[  1 -12  15 -24   0  -6  57 -26 -45  51   2  48 -18 -42  68 -36  27  21
 -16  18  22 -47 -35   3   5  61  33   2  11   9   7  40   1   5  35  26
  12  12  31 -27   9 -27]  B
[ 15 -17  21   4 -32  -3  57 -44 -62  49  -7  38 -16 -60  46 -25  15  23
 -29  -2  30 -36 -29  26  23  60  24 -11  18   7  -1  68  -1  15  23   4
  19 -10  12 -32   0 -25]  R
[ -1  -9 -15  25  11 -26 -38 -30 -13 -62   3  -3  -5 -42  44   1 -21 -42
 -64   8   6  42 -40  -5   3   7 -18   4 -29 -20  -4  26 -20  78  22 -34
   7  -3  38 -67 -55  51]  Q
[  0 -16 -15  31  -1 -23 -31 -37  -9 -73   9  -5  -8 -44  43  14 -23 -35
 -69  14  13  43 -24   1  16   2 -35  22 -23 -24  -3  35 -18  81  37 -27
  17   8  27 -89 -42  45]  Q
[ 27  -7  34  -3 -12  13  32 -30 -64  38  -3  35 -38 -35  48  -2  34  11
 -29   8  11 -35 -40  25   7  57  46 -15  20   5   1  41  13 -24  22  20
  -2  11  25 -32  13 -19]  D
[ 24   5  13 -20  -9  15  42 -21 -65  45  -3  44 -25 -37  49 -16  15  10
 -14  14  12 -47 -43  25  14  57  44  -8   7   9   3  45  12 -17   5  17
  -1   3  26 -36  18 -18]  W
[ 31  -6  28 -18 -26   6  28 -32 -60  31  -8  31 -23 -47  45  -6  24   9
 -24   7  17 -46 -37  24  14  61  37  -1  20   7  -7  56  10   8  11  15
  12   9   0 -42  -3 -12]  M
[ -3 -13   3  37  -3 -25 -18 -44 -20 -69  -3   5  -6 -53  37  15 -19 -38
 -54  18   8  57 -29   0   8  14 -28   7 -26 -26   4  26 -23  75  26 -17
   5  23  37 -56 -42  48]  R
[-44 -25 -14   0  -6 -24 -20  14   9 -17 -27   5   0  30 -56  14   7 -20
  25  66  -7  52   1  21  21  -3  20  14   8  22 -35   0 -33 -19  -4  39
  30  49  13 -84 -44  60]  R
[-26 -22  -9 -10   1 -44 -19  -5   9 -43 -16   5   8  30 -60  13  14 -12
  14  83 -13  30 -19  12  25   9  15  15   9  21 -34   9 -32 -23 -20  48
  34  58  -2 -79 -42  60]  H
[-36 -27  -6  -3   5 -35 -36   9  11 -12  -9 -15   7  25 -34  23   1 -28
   2  68 -22  57   4  13  21 -16  38  17  20  18 -39 -13 -20  -9  -5  36
  46  51  15 -98 -57  44]  P
[  2 -11  -5  34  -7 -27 -23 -29 -16 -77  -4   0  -2 -43  25   6 -19 -25
 -56  16   7  38 -47   0   3  18 -24  -4 -37 -17  -4  42 -34  60  16 -32
   2   4  34 -39 -56  56]  R
[-25 -33  -5  -7 -19 -64 -23  -3  10 -59 -22   8  -5  34 -74  19   3  -6
   8  73  -4  53 -11  14  24 -15  10  12  28   6 -47  16 -34 -21  -1  51
  36  34 -16 -69 -46  68]  D
[  6  -7  -6  30   6 -24 -42 -27 -18 -73   4  -1  -2 -50  37  14 -17 -27
 -63   4   8  50 -30  -2   6   8 -21  -2 -24 -17  -3  35 -23  74  14 -36
  16  15  32 -52 -56  46]  Q
[-21 -29 -18 -13  -9 -40 -32  13  12 -31 -21  -1 -12  39 -57  27  12 -23
  10  59  -4  38   7  20  22 -12  17  16  15  28 -46 -11 -16 -16 -12  33
  43  46   0 -84 -39  56]  Q
[-28 -33   4  -5 -10 -46 -27   6  13 -20  -8 -24   3  23 -48  17  -3 -28
   0  71 -18  58  -3   9  24 -20  34  16  22  16 -48  -7 -23   9  -1  41
  45  48   2 -96 -54  39]  P
[ -3 -18   2  36  12 -37 -15 -33  -3 -81  -4 -11   5 -43  42   2 -25 -30
 -56  25  -4  68 -35  -9   5  10 -26  24 -22 -35   5  17 -27  64  25 -13
  20  18  36 -68 -40  45]  B
[ 30  -3  39   1 -17 -15  36 -49 -64  38  -3  42 -32 -29  49 -24  18  20
 -30   0  17 -30 -43  13   8  44  35  10  24   0  -9  56  -4  -9  30  17
  -2   7  17 -35  11 -17]  D
[-12  -3   0  11  -4 -30 -25 -32 -22 -72   3   1   0 -51  49   9 -19 -44
 -51  29  -5  48 -35 -12 -10   0 -12   8 -33 -11   1  15 -35  82  25 -12
  14  14  49 -60 -50  51]  P
[ 14 -17  31  -9 -23 -18  55 -46 -59  36   7  40 -24 -51  47 -18  34  32
 -32  19  24 -42 -39  13   8  57  30  -1  27   9   1  55   0  -4  34  31
  22  17  13 -24  19 -20]  D
[ -25  -30  -10    1   -1  -36  -27   -7   11  -51  -19  -13    4   33
  -47   32    9  -19   -5   69   -7   42  -12   28   25    3   13   27
    9   22  -41    8  -17  -13  -13   33   40   54   -1 -108  -43   55]  Q
[-32 -23 -17 -11 -13 -35 -25  -4   8 -35 -22   2   3  28 -43  26  18 -20
   9  76  -9  34  -6  18  17   7  10  31  16  19 -30  15 -22 -30 -19  36
  38  54   0 -99 -51  70]  M
[-12 -17  -3  36   2 -36 -48  -8 -17 -76  10  -6 -13 -22  18  17 -24 -28
 -41  14   9  67 -21 -12   0  -3 -15   1 -28 -12 -15  19 -25  69  45 -39
  19  29  43 -30 -61  37]  H
[ 12   0  13 -20 -16  -5  48 -32 -56  49  11  38  -9 -49  54 -24  27  12
 -22  22  21 -52 -39  10   6  61  53  -9  12  18   4  42   0   9  31  22
  12  -2  21 -35  18 -38]  P
[ 36 -11  21  -3 -33   3  40 -50 -60  24 -10  28 -45 -34  45 -10  15   3
 -33   8  19 -15 -46  34  14  56  26   2  19  12   0  64  12   7  10  24
   4   3  15 -39   8 -17]  G
[-16   0   0  16  11 -25 -22 -27 -25 -65   5  23  -3 -38  34  -2 -15 -25
 -36  29  -1  49 -35 -15  -2  14 -19   2 -31 -10  -4  30 -38  78  25 -25
   9  22  53 -54 -57  55]  H
[-39 -28 -20 -25 -16 -46  -7   9  22 -23 -13   8 -12  35 -63  23   4  -8
  20  69  -8  41   4   9  28 -17  11  -1  10  16 -41  12 -16 -22 -28  41
  33  53  -1 -60 -48  56]  W
[  5 -14   5  35   1 -40 -33 -29 -24 -73   7   5 -17 -33  31   7 -16 -25
 -74  16  -3  61 -42  -7  -3   1 -20  -9 -18 -30 -12  45 -22  56  20 -16
   5  12  38 -21 -60  55]  D
[ 27   8  21   2 -11   8  46 -47 -71  42 -17  45 -27 -35  45 -28  12   5
  -1   2  26 -37 -42  14  20  63  36   2  17   3  -5  40 -12  18  16   1
 -15   2  23 -40   8 -13]  R
[-31 -27 -18  -6   1 -56 -12   3  21 -35 -24  10   2  37 -50   3  -3 -12
  18  72  -6  42 -14   0  26 -10   7  20  10   2 -47  11 -31   0 -13  46
  43  31  -5 -85 -43  60]  B
[ 38  -6  45 -18 -16   0  38 -53 -61  38   3  30 -37 -37  48 -20   1   7
 -34  -1  17 -22 -42  17  17  49  16   9  28  11 -18  64   2  23  32  13
  -7  -5   6 -29  -8 -32]  G
[ -5 -14  -4  32  -9 -33 -15 -27 -21 -64   4  -4  -2 -57  25  -6 -19 -30
 -55  20  10  47 -43  -6  10  17 -24  -6 -28 -15  -4  40 -32  64  12 -29
   0  -4  37 -35 -66  56]  R
[ 33  -8  34 -11 -17  -7  33 -50 -63  42  -5  38 -38 -33  39 -22   4   7
 -24  -2  20 -19 -42  19  15  49  26   1  25  13 -18  62  -3  18  23  13
  -1   1  13 -26  -7 -24]  G
[ 23  -1  25  -6  -4  11  35 -30 -72  41  -8  52 -27 -42  42 -17  26  10
 -18  12  15 -39 -41  24  19  63  46 -10  17  11  -2  36   9  -2  10  31
   8  17  19 -37   8 -18]  H
[ -17  -32   -8   -4   -7  -45  -23   -8    7  -50  -25  -23    1   34
  -52   26    5  -20   -9   64   -9   53   -6   25   28   -3   10   24
   22   20  -50   19  -18   -2  -13   33   44   46  -13 -106  -44   50]  Q
[-14  -7  -5   5   4 -36 -15 -19 -10 -59   8  -1 -13 -41  45  -2 -27 -27
 -48  21  -8  61 -25 -16  -1 -12 -21  11 -27 -22  -2  31 -21  80  13 -18
   7  29  49 -45 -55  56]  W
[ 27 -11  24 -28 -25 -10  40 -35 -53  41  -2  19 -31 -28  53 -29  -7   8
 -22  13  15 -28 -43  16  15  42  34  14  24   6 -15  55   6  18  22  19
   5   9  11 -32  -1 -18]  W
[-12 -15  -3  21  21 -24 -14 -17  -2 -66  -5  -2 -12 -34  47  -2 -27 -26
 -52  14  -5  61 -38 -13   4   5 -19 -10 -30 -35 -14  27 -24  87  29 -27
  11   1  41 -52 -60  41]  B
[-33 -27 -14 -11 -22 -36 -27  12  14 -31 -18   6 -11  37 -65  28  19 -26
  26  69  -7  35   5  15  20  -2  20  19   9  22 -34 -13 -17 -31 -21  36
  27  56   5 -76 -54  68]  M
[ -9  -9  -9  23   5 -23 -18 -21 -12 -66  12  -7  -9 -46  26  14 -23 -33
 -54  24   0  51 -46  -5  10  16 -15 -16 -38 -19  -4  28 -14  42  -2 -26
   0   9  39 -38 -58  48]  W
[ -6 -12  -5  21  -8 -25 -29 -36  -9 -79   8   2  -5 -49  34  22 -15 -36
 -47  25   7  41 -24  -5   6  11 -36  18 -18 -28   9  29 -32  64  24 -29
  10  24  32 -66 -54  59]  M
[ 12 -17  27  -4 -19 -11  57 -27 -56  43  -7  32 -19 -46  56 -30  10  31
 -21   6  21 -24 -34  15  17  58  32  -4  17   3 -14  76  -5  25  30   9
  33  -8  16 -39   2 -35]  B
[-23 -24  -5  -3 -16 -48 -22 -16  15 -41 -17  11  -1  29 -67  12   1 -20
  11  70   4  55 -22  10  18 -11   2  21  13  25 -28   6 -21 -16 -23  48
  27  34  -7 -86 -43  65]  G
[-13 -21   7  20   4 -48 -37 -19 -13 -89  10  -6 -11 -29  30  28  -9 -17
 -56  10  -2  63 -20 -10  -6  -9 -16  -8 -25 -19 -15  36 -26  55  58 -37
  20  28  38 -28 -56  37]  D
[-25 -21 -19   4 -11 -28 -11  -5   2 -38 -30   3   5  30 -48  17  17 -14
   3  77  -9  37 -19  22  21  15  12  21   2  23 -33  12 -27 -29 -15  33
  34  55   7 -96 -40  68]  R
[-22  -2  -2  20  10 -25 -23 -22 -17 -61   5   4  -4 -50  45   4  -4 -36
 -40  10   3  49 -23 -10  -6   4 -14  16 -30  -9  12  10 -18  48   2 -17
  -4  22  51 -58 -61  68]  M
[-22 -25 -27 -18  -9 -59 -12  -8   8 -37 -15  -4  -3  36 -49   4  -6 -21
   7  79   0  48 -22   2  30 -11  11  19  16  14 -44  14 -21 -16 -15  37
  39  51  -4 -88 -41  63]  W
[ -6 -14  -3  31  12 -30 -39 -23 -18 -67  -3  -6   0 -46  31   9 -26 -34
 -65   3   5  51 -32   3   7   0 -18   3 -23 -18 -14  30 -20  77  15 -23
  14  -9  24 -58 -61  47]  Q
[ 27  -7  31 -17 -20  -7  45 -39 -56  43  11  46 -22 -50  40 -28  27  13
 -32  11  26 -37 -39  16   8  47  23  -2  12  23  10  59   7   3  24  31
   6   6  14 -27  18 -30]  G
[-18 -27 -11  -7 -19 -54 -28 -12  11 -46 -13  13  -2  29 -66  18   7 -16
   7  67   4  41 -18  14  27 -18  -1  13   9  24 -34  17 -21 -24 -17  40
  39  41 -11 -71 -48  58]  G
[-16 -34 -13 -14 -18 -69 -19 -12   7 -57 -16   9  -7  35 -60  14  14  -6
  -6  77  -8  36 -19   5  24 -18   1  22  23   7 -45  25 -30 -22   4  46
  50  47 -11 -90 -41  77]  D
[  2 -19  24 -21 -30  -9  49 -39 -50  57   6  34 -22 -58  52 -18  30  16
 -19  15  31 -53 -23  21  16  60  33   6  26  12   3  64   5   6  21  29
  14  18   9 -40   0 -22]  M
[-12 -14   9  23   3 -40 -29 -32 -14 -72  -7  11 -13 -37  37   4 -12 -25
 -63  16 -10  62 -36  -9 -14 -13 -22   2 -18 -26   0  31 -36  60  22  -7
  10  24  47 -47 -57  70]  D
[-14 -40 -18 -11  -9 -44 -23   3   2 -46 -15  -7 -13  44 -53  31   2 -20
   4  57   0  43   4  25  38  -9  11  13  24  24 -53   7 -20  -4  -3  26
  52  40  -2 -76 -49  47]  Q
[ 24   1  20  -9  -7  16  36 -21 -71  26  -3  58 -26 -31  32 -18  15  23
  -6   4  15 -39 -41  30  19  68  41 -10  14  11   1  51  -2  -4  12  29
   0   4  22  -9   3 -18]  H
[ 29  -6  29  -3  -8   0  34 -32 -69  33  -1  43 -39 -21  30 -22   4   9
  -4   1  24 -31 -44  14  21  64  45  -6  21  12 -13  40  -4  11  25  14
  -9  -6  21 -24   0 -23]  H
[-22 -29 -17  -5 -24 -61 -17 -11   4 -51 -28   4   7  15 -65   9   6 -18
   9  69  11  32 -14  12  32 -11  -4  10  12  17 -38  17 -34 -16 -21  43
  31  42 -16 -64 -48  71]  R
[ 27 -19  26   0 -26  -9  58 -42 -70  54  -1  28 -28 -57  50 -32  14  22
 -31 -12  27 -48 -45  19  21  52  17 -12  22  -2  -9  82  -5  27  28   4
  27  -6  16 -24   4 -29]  R
[ -19  -29  -22  -12  -14  -59  -25   -4   16  -59  -24   -1    5   30
  -62   13   -1  -19   -3   67    3   44  -13   12   34  -12    5   26
   20   15  -43   18  -28    8  -10   38   43   14  -24 -114  -45   65]  Q
[ 23 -16  22  -2 -21  -9  45 -34 -68  46   3  34 -14 -46  51 -31  18  21
 -41  -8  24 -41 -34  29  19  49  35   4  16   9  -8  68   9  24  37  -2
  30 -15  14 -59   6 -38]  Q
[-38 -35  12   2 -14 -39 -34   9  23 -15  -9  -2 -10  30 -55  27   1 -13
   4  71 -10  65   2  23  23 -24  14  28  22  21 -36  10 -17 -16  -8  48
  36  50   4 -80 -64  44]  G
[-39 -29 -16   2 -14 -42 -13  -3   6 -31 -24  -6  -4  30 -53  25   7 -31
   9  70 -13  39 -10   9  21 -10  30  10   7  21 -40 -18 -29  -5 -16  46
  43  33   4 -91 -45  53]  P
[ 33 -11  17  -9 -11   1  34 -45 -69  31  -8  26 -35 -28  51 -21   7   3
 -29  -6  24 -39 -41  20  24  56  30  18  31   4 -15  50   1  26  39  -1
   4 -11  12 -63   0 -24]  Q
[  0 -10   1  22  -7 -34 -40 -21 -15 -67   9  -3  -6 -47  23  13 -24 -29
 -42  14   9  39 -30  -9   6  10 -21   3 -15 -23  -8  38 -26  68   5 -34
   3   0  26 -34 -73  57]  M
[-40 -41   8   5  -9 -55 -25   9  12 -25 -14  -4  -5  32 -59  20   9  -5
  -9  68 -20  62   4  13  26 -24  16  21  29   9 -46  17 -30 -29   5  45
  45  45   1 -86 -63  57]  D
[-30 -33 -12 -22 -20 -48 -21  10  16 -36 -13   4 -16  29 -70  23  12 -25
  16  68  -3  32   5   9  30  -5   9  13  18  24 -46   3 -26 -19 -24  52
  26  45 -11 -61 -61  71]  M
[  9  -9  15 -19 -13  -3  59 -32 -59  53   3  41 -21 -61  48 -31  32  16
 -20   8  25 -58 -38  14  13  65  28 -13  10  16   7  56   3   5  17  33
   1   1  21 -10   9 -18]  R
[ 28  -4  18 -27  -8  -6  51 -39 -61  42  -2  34 -33 -29  50 -32   4  11
 -27   0  14 -37 -49   4  22  50  32   0  18   4 -14  58  -2   6  28   3
   0   1  15 -40  -3 -23]  W
[ 32 -18  34 -21 -23 -23  41 -39 -68  20  -5  28 -40 -40  51 -10  23  23
 -46   5  11 -22 -35  21  17  41  22 -10  44  -4 -16  81  -2  -1  30  25
  16   8   8  -6  -5 -20]  D
[-24 -40 -21  -6  -6 -37 -24  11   8 -36 -24  -8 -22  49 -62  23  10 -31
   6  46  -4  43   5  22  36 -22  22   9  15  22 -46 -10  -8 -13  -9  36
  36  38   0 -97 -47  53]  Q
[ 23 -21  21 -13 -35 -14  42 -38 -64  42   0  16 -32 -46  54 -20   9  10
 -29  -1  30 -31 -28  20  23  48  26  -1  34   9 -17  78   3  23  19   1
  22 -11   6 -39 -17 -18]  M
[ 38   1  31  -3 -11   3  27 -51 -62  26 -10  32 -35 -32  44 -17   4   4
 -28  -8  19 -13 -47  17   9  57  26  11  18  13  -9  54  -3   9  27   9
  -9   0  12 -33   0 -21]  G
[ 13 -16  20 -17   1  -6  60 -33 -50  37  -4  34 -13 -49  66 -30  26  28
 -27   6  16 -40 -36   7  10  69  31   7  15  10   4  48   2   5  38  22
  26  14  19 -44  15 -29]  B
[  8  -5  13 -17 -18   4  62 -42 -61  46   2  47  -6 -53  54 -32  29  17
 -11  24  32 -62 -44  18   8  74  32   0   6  25  13  38   7   3  16  24
   5  -2  23 -30  15 -11]  R
[-12  -8   0  31   4 -31 -25 -22 -20 -74   8   7  -9 -42  34   8 -24 -26
 -51  24  -2  61 -26  -5   7  10 -29  23 -20 -22  -1  28 -33  65  30 -11
  11  13  42 -43 -51  45]  H
[ 23  -3  33 -18 -20  -4  41 -38 -58  43  10  47 -22 -46  44 -21  26  11
 -19  16  25 -38 -43  17   3  57  32  -3  12  23  11  45   9   3  23  24
   3   3  21 -15  13 -32]  G
[-44 -25 -19 -17  -3 -40 -16  19  14 -26 -15   6   8  30 -61  13   0 -13
  17  74 -14  51  -2  14  25 -17  23   6   7  16 -37  -4 -18 -29 -16  33
  38  50   6 -75 -56  56]  W
[-13  -3   7  24   8 -39 -21 -39 -17 -70   5  18  -8 -41  41   5 -11 -20
 -53  26  -4  54 -34 -11  -8  -2 -23  13 -24 -23  -2  28 -35  59  24  -8
   4  26  47 -48 -47  65]  D
[-32 -19 -25  -4  -6 -54 -21  -1   8 -46 -21  16   1  38 -61   7   3 -11
  21  81  -1  37 -19   9  28  -5  12  22  12  14 -37   8 -33 -10 -15  48
  38  40  -3 -84 -42  68]  H
